Below is a small trained network, with its code and all its weights. Each question gives an input and a class and asks what happens when units are switched off, that is, made to give their printed mean instead of their output.

import numpy as np


def w(rows, s, z=0):
    codes = np.array(rows[::2]) - 128.0
    scale = np.full(codes.shape[1], s)
    scale[-1] = z or s
    return codes * scale


def f(y):
    return y / 2 * (1 + np.tanh(0.7978845608 * (y + 0.044715 * y**3)))


def log_softmax(a):
    a = a - a.max(-1, keepdims=True)
    return a - np.log(np.exp(a).sum(-1, keepdims=True))


def net(x, mask):
    res = np.array(x, float).reshape(1, 2) / 4 @ E
    y = f(res @ A[0][:, :-1].T + A[0][:, -1])
    res = res + np.where(mask, y, B[0][:, -1]) @ B[0][:, :-1]
    return log_softmax(res[-1] @ U[:, :-1].T + U[:, -1])


A, B = {}, {}
E = w([
[109,144,160,104,204,157,194,80,139,153,155,139],'x0',
[72,116,218,196,131,43,9,107,76,129,147,205],'x1',
],0.015)
A[0] = w([
[99,117,142,121,186,130,152,60,115,170,157,117,68],'neuron 1',
[133,106,114,44,111,85,209,160,136,112,183,112,116],'neuron 2',
[134,71,62,196,57,108,136,172,93,121,115,143,76],'neuron 3',
[186,120,55,125,146,66,66,173,96,94,111,85,121],'neuron 4',
[177,89,113,80,104,137,160,148,162,131,125,134,97],'neuron 5',
[119,105,101,60,116,168,120,81,184,146,84,110,125],'neuron 6',
[75,106,134,157,150,109,88,63,108,178,195,212,174],'neuron 7',
[132,111,106,188,36,154,135,183,160,74,167,108,221],'neuron 8',
[148,179,164,136,254,135,182,116,133,109,165,119,170],'neuron 9',
[97,137,89,62,131,138,104,113,140,102,158,165,254],'neuron 10',
[94,150,159,113,218,145,153,79,87,144,138,135,85],'neuron 11',
],0.0092,0.0086)
B[0] = w([
[37,216,35,77,173,113,47,84,136,143,94,136,165],'neuron 1',
[69,105,54,227,157,91,123,89,153,91,149,165,194],'neuron 2',
[121,127,44,111,156,174,21,79,127,141,77,117,179],'neuron 3',
[78,132,112,53,105,87,33,45,127,144,92,39,187],'neuron 4',
[104,173,83,207,181,98,31,108,171,109,167,209,184],'neuron 5',
[27,108,63,212,130,141,153,95,183,87,134,190,188],'neuron 6',
[47,67,135,203,141,164,130,178,133,57,197,117,252],'neuron 7',
[95,18,130,99,92,127,135,120,97,60,153,137,217],'neuron 8',
[28,78,98,80,23,165,112,113,16,74,82,120,213],'neuron 9',
[200,22,189,172,88,202,226,123,78,53,194,59,190],'neuron 10',
[58,253,49,114,90,133,112,41,119,139,1,93,180],'neuron 11',
],0.0078,0.015)
U = w([
[101,107,76,247,164,75,120,155,164,119,169,197,47],'0',
[98,122,82,60,100,112,94,110,104,138,103,112,85],'1',
[142,77,135,141,67,129,195,167,101,117,186,105,254],'2',
[138,137,127,114,145,105,146,161,146,184,121,172,74],'3',
[193,209,127,92,177,118,126,122,155,160,149,148,81],'4',
],0.012,0.0059)

Each question gives the input, the list of numbers given to net, and the class t.
The units are the neurons (one row each of A and B). Each row of codes is followed by its name. A weight is (code - 128) times the scale printed after its matrix; where a second scale follows, it is the last column's (A, B and U).
mask holds one flag per neuron, in row order. A switched-off neuron (its flag False) gives its mean, the last column of its row in B, instead of its output. The means were averaged over made-up inputs and are rounded, as every weight is.
A unit's drop is (log p(t) with every unit on - log p(t) with that unit switched off) / (log p(t) with every unit on - log p(t) with every unit switched off).
The circuit of an input: a set's keep is (log p(t) with only the set's units on - log p(t) with every unit switched off) / (log p(t) with every unit on - log p(t) with every unit switched off). Starting from all 11 units, units are removed one at a time, each time the one whose removal leaves the highest keep (on an exact tie, the one counted first), for as long as the keep stays at least 0.8.
units of the circuit, in order: the units of the circuit, biggest drop first
k most important neurons: the k neurons with the biggest drops, biggest first
drop when u is switched off: that unit's drop, to one decimal
input [6,-6], class 0: units of the circuit, in order	(neuron 2)
input [3,-1], class 2: 2 most important neurons	(neuron 4; neuron 3)
input [2,2], class 2: 3 most important neurons	(neuron 5; neuron 2; neuron 6)
input [-3,-4], class 0: 2 most important neurons	(neuron 9; neuron 5)
input [3,0], class 2: 4 most important neurons	(neuron 4; neuron 3; neuron 5; neuron 10)
input [-5,4], class 1: 2 most important neurons	(neuron 4; neuron 2)
input [-3,3], class 2: units of the circuit, in order	(neuron 5; neuron 2; neuron 11)
input [6,-7], class 0: 3 most important neurons	(neuron 2; neuron 6; neuron 5)
input [0,2], class 2: 3 most important neurons	(neuron 5; neuron 2; neuron 6)
input [8,5], class 1: 2 most important neurons	(neuron 11; neuron 9)
input [4,2], class 1: 2 most important neurons	(neuron 11; neuron 1)
input [-4,-5], class 0: 2 most important neurons	(neuron 5; neuron 9)
input [6,-8], class 0: 3 most important neurons	(neuron 2; neuron 6; neuron 5)
input [7,6], class 1: units of the circuit, in order	(neuron 11)
input [-1,-3], class 2: drop when neuron 11 is switched off	0.2
input [0,1], class 2: drop when neuron 7 is switched off	0.0
input [4,-4], class 0: drop when neuron 2 is switched off	1.4
input [2,-3], class 2: drop when neuron 4 is switched off	0.1
